Below are the code and all the weights of a small trained network. Each question names an input and a target symbol and asks about switching units off, where a switched-off unit gives its printed mean instead of its output.

import numpy as np


def w(rows, s, z=0):
    codes = np.array(rows[::2]) - 128.0
    scale = np.full(codes.shape[1], s)
    scale[-1] = z or s
    return codes * scale


def norm(h):
    return h / np.sqrt((h * h).mean(-1, keepdims=True) + 1e-5)


def f(y):
    return np.maximum(y, 0)


def softmax(a):
    e = np.exp(a - a.max(-1, keepdims=True))
    return e / e.sum(-1, keepdims=True)


def log_softmax(a):
    a = a - a.max(-1, keepdims=True)
    return a - np.log(np.exp(a).sum(-1, keepdims=True))


def net(x, mask):
    ids = ['αγδεζηθλμξπστφψω'.index(c) for c in x.split()]
    T = len(ids)
    res = E[ids] + P[:T]
    u = 0
    for l in range(3):
        q, k, v = (norm(res) @ M[l].T for M in (Q, K, V))
        z = softmax(np.where(np.tri(T) > 0, q @ k.T / 2**0.5, -1e9)) @ v
        res = res + np.where(mask[u], z, O[l][:, -1]) @ O[l][:, :-1]
        u += 1
        y = f(norm(res) @ A[l][:, :-1].T + A[l][:, -1])
        res = res + np.where(mask[u : u + 12], y, B[l][:, -1]) @ B[l][:, :-1]
        u += 12
    return log_softmax(norm(res)[-1] @ U[:, :-1].T + U[:, -1])


Q, K, V, O, A, B = {}, {}, {}, {}, {}, {}
E = w([
[141,117,126,105,128],'α',
[150,116,122,94,127],'γ',
[170,113,112,87,121],'δ',
[145,112,151,100,107],'ε',
[136,130,109,98,120],'ζ',
[158,129,109,93,112],'η',
[133,107,124,112,136],'θ',
[149,119,116,100,111],'λ',
[100,128,128,144,82],'μ',
[113,116,101,89,146],'ξ',
[124,132,152,123,148],'π',
[162,70,102,116,162],'σ',
[159,151,149,121,172],'τ',
[58,166,172,141,135],'φ',
[141,57,118,203,172],'ψ',
[253,144,125,164,175],'ω',
],0.0067)
P = w([
[103,65,160,109,80],'0',
[139,131,65,88,115],'1',
[121,116,209,119,84],'2',
[150,92,116,90,234],'3',
[119,124,52,102,96],'4',
[132,137,179,138,103],'5',
[79,40,120,113,127],'6',
[89,144,2,88,116],'7',
[173,150,169,119,96],'8',
[134,69,110,85,213],'9',
],0.014)
Q[0] = w([
[128,206,85,254,105],'L0H0',
[152,130,230,180,203],'L0H0',
],0.008)
K[0] = w([
[163,224,94,232,12],'L0H0',
[129,68,71,2,64],'L0H0',
],0.0063)
V[0] = w([
[212,54,147,224,134],'L0H0',
[1,16,57,94,144],'L0H0',
],0.0059)
O[0] = w([
[162,85,81,253,172,125],'L0H0',
[74,65,82,135,116,253],'L0H0',
],0.0062,0.0058)
A[0] = w([
[92,152,36,139,141,204],'L0N0',
[82,101,59,173,114,150],'L0N1',
[93,140,69,143,90,40],'L0N2',
[166,128,111,132,175,128],'L0N3',
[130,129,122,77,128,196],'L0N4',
[76,135,104,125,126,122],'L0N5',
[140,142,187,74,97,8],'L0N6',
[136,156,192,172,48,75],'L0N7',
[75,212,109,7,84,72],'L0N8',
[98,159,88,119,68,99],'L0N9',
[138,131,219,121,111,2],'L0N10',
[209,124,248,141,116,59],'L0N11',
],0.012,0.0055)
B[0] = w([
[170,190,172,126,105,255],'L0N0',
[111,174,108,97,131,233],'L0N1',
[144,153,128,79,152,164],'L0N2',
[96,150,143,111,92,158],'L0N3',
[151,136,140,170,131,224],'L0N4',
[158,105,132,113,144,171],'L0N5',
[189,175,82,113,101,164],'L0N6',
[153,195,205,119,136,178],'L0N7',
[118,10,187,139,146,206],'L0N8',
[148,142,163,78,137,175],'L0N9',
[184,186,114,73,70,163],'L0N10',
[180,118,195,89,110,186],'L0N11',
],0.014,0.0078)
Q[1] = w([
[107,142,169,172,4],'L1H0',
[171,161,156,204,228],'L1H0',
],0.012)
K[1] = w([
[201,125,181,224,66],'L1H0',
[68,86,58,35,8],'L1H0',
],0.012)
V[1] = w([
[2,157,184,159,165],'L1H0',
[149,38,72,133,202],'L1H0',
],0.013)
O[1] = w([
[35,137,253,40,47,3],'L1H0',
[28,246,92,188,208,29],'L1H0',
],0.015,0.0051)
A[1] = w([
[136,103,113,112,99,91],'L1N0',
[125,120,181,170,57,110],'L1N1',
[169,168,104,150,35,100],'L1N2',
[156,135,184,197,102,131],'L1N3',
[136,133,138,252,102,140],'L1N4',
[187,149,192,194,60,124],'L1N5',
[117,163,135,215,8,1],'L1N6',
[108,106,129,155,70,142],'L1N7',
[155,152,140,168,65,95],'L1N8',
[147,93,100,96,159,139],'L1N9',
[66,153,82,85,139,125],'L1N10',
[57,153,137,130,114,81],'L1N11',
],0.015,0.02)
B[1] = w([
[165,139,165,105,180,133],'L1N0',
[163,107,85,125,137,144],'L1N1',
[68,207,143,85,123,175],'L1N2',
[89,153,215,165,127,178],'L1N3',
[148,141,115,106,209,147],'L1N4',
[89,148,153,213,176,249],'L1N5',
[94,213,255,162,55,128],'L1N6',
[131,130,89,124,150,147],'L1N7',
[160,151,109,136,38,141],'L1N8',
[111,99,106,87,114,253],'L1N9',
[134,134,156,158,157,177],'L1N10',
[215,146,157,101,119,139],'L1N11',
],0.02,0.007)
Q[2] = w([
[194,244,77,117,103],'L2H0',
[37,255,144,244,116],'L2H0',
],0.0087)
K[2] = w([
[137,232,129,97,118],'L2H0',
[244,164,208,153,152],'L2H0',
],0.011)
V[2] = w([
[80,220,63,42,170],'L2H0',
[3,33,99,176,118],'L2H0',
],0.0039)
O[2] = w([
[53,117,254,77,172,182],'L2H0',
[80,228,42,70,56,3],'L2H0',
],0.0045,0.0029)
A[2] = w([
[110,86,92,110,72,123],'L2N0',
[119,79,88,229,29,73],'L2N1',
[88,115,72,119,116,95],'L2N2',
[93,142,130,129,126,9],'L2N3',
[141,174,91,198,163,132],'L2N4',
[173,169,134,171,45,110],'L2N5',
[127,176,149,203,16,108],'L2N6',
[91,84,166,137,4,114],'L2N7',
[76,163,107,65,101,122],'L2N8',
[37,161,172,120,113,106],'L2N9',
[134,100,164,145,81,5],'L2N10',
[152,138,46,113,104,133],'L2N11',
],0.016,0.019)
B[2] = w([
[168,120,135,165,98,180],'L2N0',
[189,187,178,131,123,128],'L2N1',
[110,183,150,105,120,141],'L2N2',
[37,21,151,110,176,128],'L2N3',
[135,91,114,135,50,252],'L2N4',
[133,226,170,164,155,237],'L2N5',
[249,156,103,103,45,198],'L2N6',
[116,227,72,139,79,159],'L2N7',
[75,79,117,175,208,199],'L2N8',
[111,70,76,126,95,150],'L2N9',
[175,188,165,181,126,128],'L2N10',
[135,200,174,109,136,199],'L2N11',
],0.019,0.004)
U = w([
[168,200,141,203,81,140],'α',
[141,145,212,218,169,100],'γ',
[171,45,165,215,139,68],'δ',
[137,48,75,155,77,171],'ε',
[178,212,63,34,171,55],'ζ',
[74,61,130,146,197,220],'η',
[176,36,98,3,134,61],'θ',
[189,80,59,147,157,116],'λ',
[93,130,235,118,176,49],'μ',
[149,83,115,67,40,116],'ξ',
[26,178,191,181,125,133],'π',
[61,128,100,101,84,255],'σ',
[99,170,75,233,182,162],'τ',
[60,224,128,117,211,153],'φ',
[70,80,241,61,82,103],'ψ',
[183,119,22,129,185,106],'ω',
],0.017,0.0089)

Each question gives the input, a string of symbols that net reads in full, and the target symbol t.
The units are the heads (2 rows each of Q, K, V and O) and the neurons (one row each of A and B). Each row of codes is followed by its name. A weight is (code - 128) times the scale printed after its matrix; where a second scale follows, it is the last column's (O, A, B and U).
mask holds one flag per unit, layer by layer, with each layer's heads first. A switched-off unit (its flag False) gives its mean, the last column of its rows in O or B, instead of its output. The means were averaged over made-up inputs and are rounded, as every weight is.
A unit's drop is (log p(t) with every unit on - log p(t) with that unit switched off) / (log p(t) with every unit on - log p(t) with every unit switched off).
The circuit of an input: a set's keep is (log p(t) with only the set's units on - log p(t) with every unit switched off) / (log p(t) with every unit on - log p(t) with every unit switched off). Starting from the 12 units with the biggest drops (on a tie, the unit counted first), units are removed one at a time, each time the one whose removal leaves the highest keep (on an exact tie, the one counted first), for as long as the keep stays at least 0.8.
units of the circuit, in order: the units of the circuit, biggest drop first
most important unit: the unit with the biggest drop
k most important neurons: the k neurons with the biggest drops, biggest first
top k neurons in layer l: the k neurons of layer l with the biggest drops, biggest first
input ε σ σ ζ ζ γ ψ φ ζ ξ, target π: top 4 neurons in layer 0 -> (L0N1, L0N10, L0N6, L0N11)
input ξ λ ζ π δ ξ φ δ σ σ, target σ: top neuron in layer 0 -> (L0N1)
input σ δ γ ζ ξ ξ φ η τ μ, target σ: 4 most important neurons -> (L0N8, L0N10, L0N11, L2N7)
input ξ φ τ π η, target γ: units of the circuit, in order -> (L1N5, L0N8)
input η φ ξ ξ η π σ, target η: 3 most important neurons -> (L0N6, L0N7, L0N10)
input ζ θ τ θ ξ τ σ ξ ω ξ, target τ: units of the circuit, in order -> (L1H0, L0N7, L0N11, L0N0)
input σ π ζ α γ ξ ξ γ, target θ: units of the circuit, in order -> (L0N8, L1N9)
input η ξ ψ ψ δ π λ, target π: top 3 neurons in layer 0 -> (L0N6, L0N11, L0N10)
input σ ζ ξ ζ γ ξ η φ γ λ, target ζ: units of the circuit, in order -> (L0N8, L1N5, L0N11)
input η η σ π, target ζ: top 3 neurons in layer 0 -> (L0N8, L0N7, L0N0)
input φ ξ γ ζ ξ φ σ ξ ξ, target δ: top 3 neurons in layer 0 -> (L0N8, L0N0, L0N1)
input ζ η π τ, target θ: top 4 neurons in layer 0 -> (L0N8, L0N1, L0N7, L0N6)
input σ ψ ξ σ η, target ζ: 3 most important neurons -> (L0N7, L0N2, L0N1)
input γ λ σ η τ ω π μ ζ φ, target ψ: most important unit -> L1H0
input ξ ξ δ θ λ η ξ ξ λ λ, target η: 3 most important neurons -> (L0N7, L0N3, L0N6)
input σ ζ μ ξ φ δ π ψ, target φ: units of the circuit, in order -> (L0N1, L2N8, L1N2)
input ζ μ ξ λ γ σ δ, target φ: 2 most important neurons -> (L0N1, L0N7)
input ψ μ φ ξ ξ, target ψ: 2 most important neurons -> (L0N0, L0N6)
input η ψ ξ σ θ ξ σ λ σ ξ, target τ: 3 most important neurons -> (L0N7, L0N10, L0N11)
input η δ ξ γ, target ζ: most important unit -> L0N8
input ξ δ σ ω η ζ φ δ, target ψ: 2 most important neurons -> (L0N8, L0N10)
input ξ λ η μ ξ α μ τ γ ξ, target ξ: top 2 neurons in layer 0 -> (L0N1, L0N8)
input τ η φ ψ η ζ σ, target π: top 2 neurons in layer 2 -> (L2N6, L2N9)
input τ σ π μ σ σ, target δ: 3 most important neurons -> (L0N0, L0N11, L0N3)
input ζ η ψ σ, target θ: 3 most important neurons -> (L0N8, L0N1, L1N5)
input λ ζ ω γ, target φ: 3 most important neurons -> (L1N5, L0N0, L0N3)
input φ τ φ ζ, target σ: top 3 neurons in layer 0 -> (L0N0, L0N11, L0N10)
input φ θ η π η π η, target ψ: top 2 neurons in layer 1 -> (L1N11, L1N10)
input σ ξ σ ξ λ, target ζ: most important unit -> L0N7
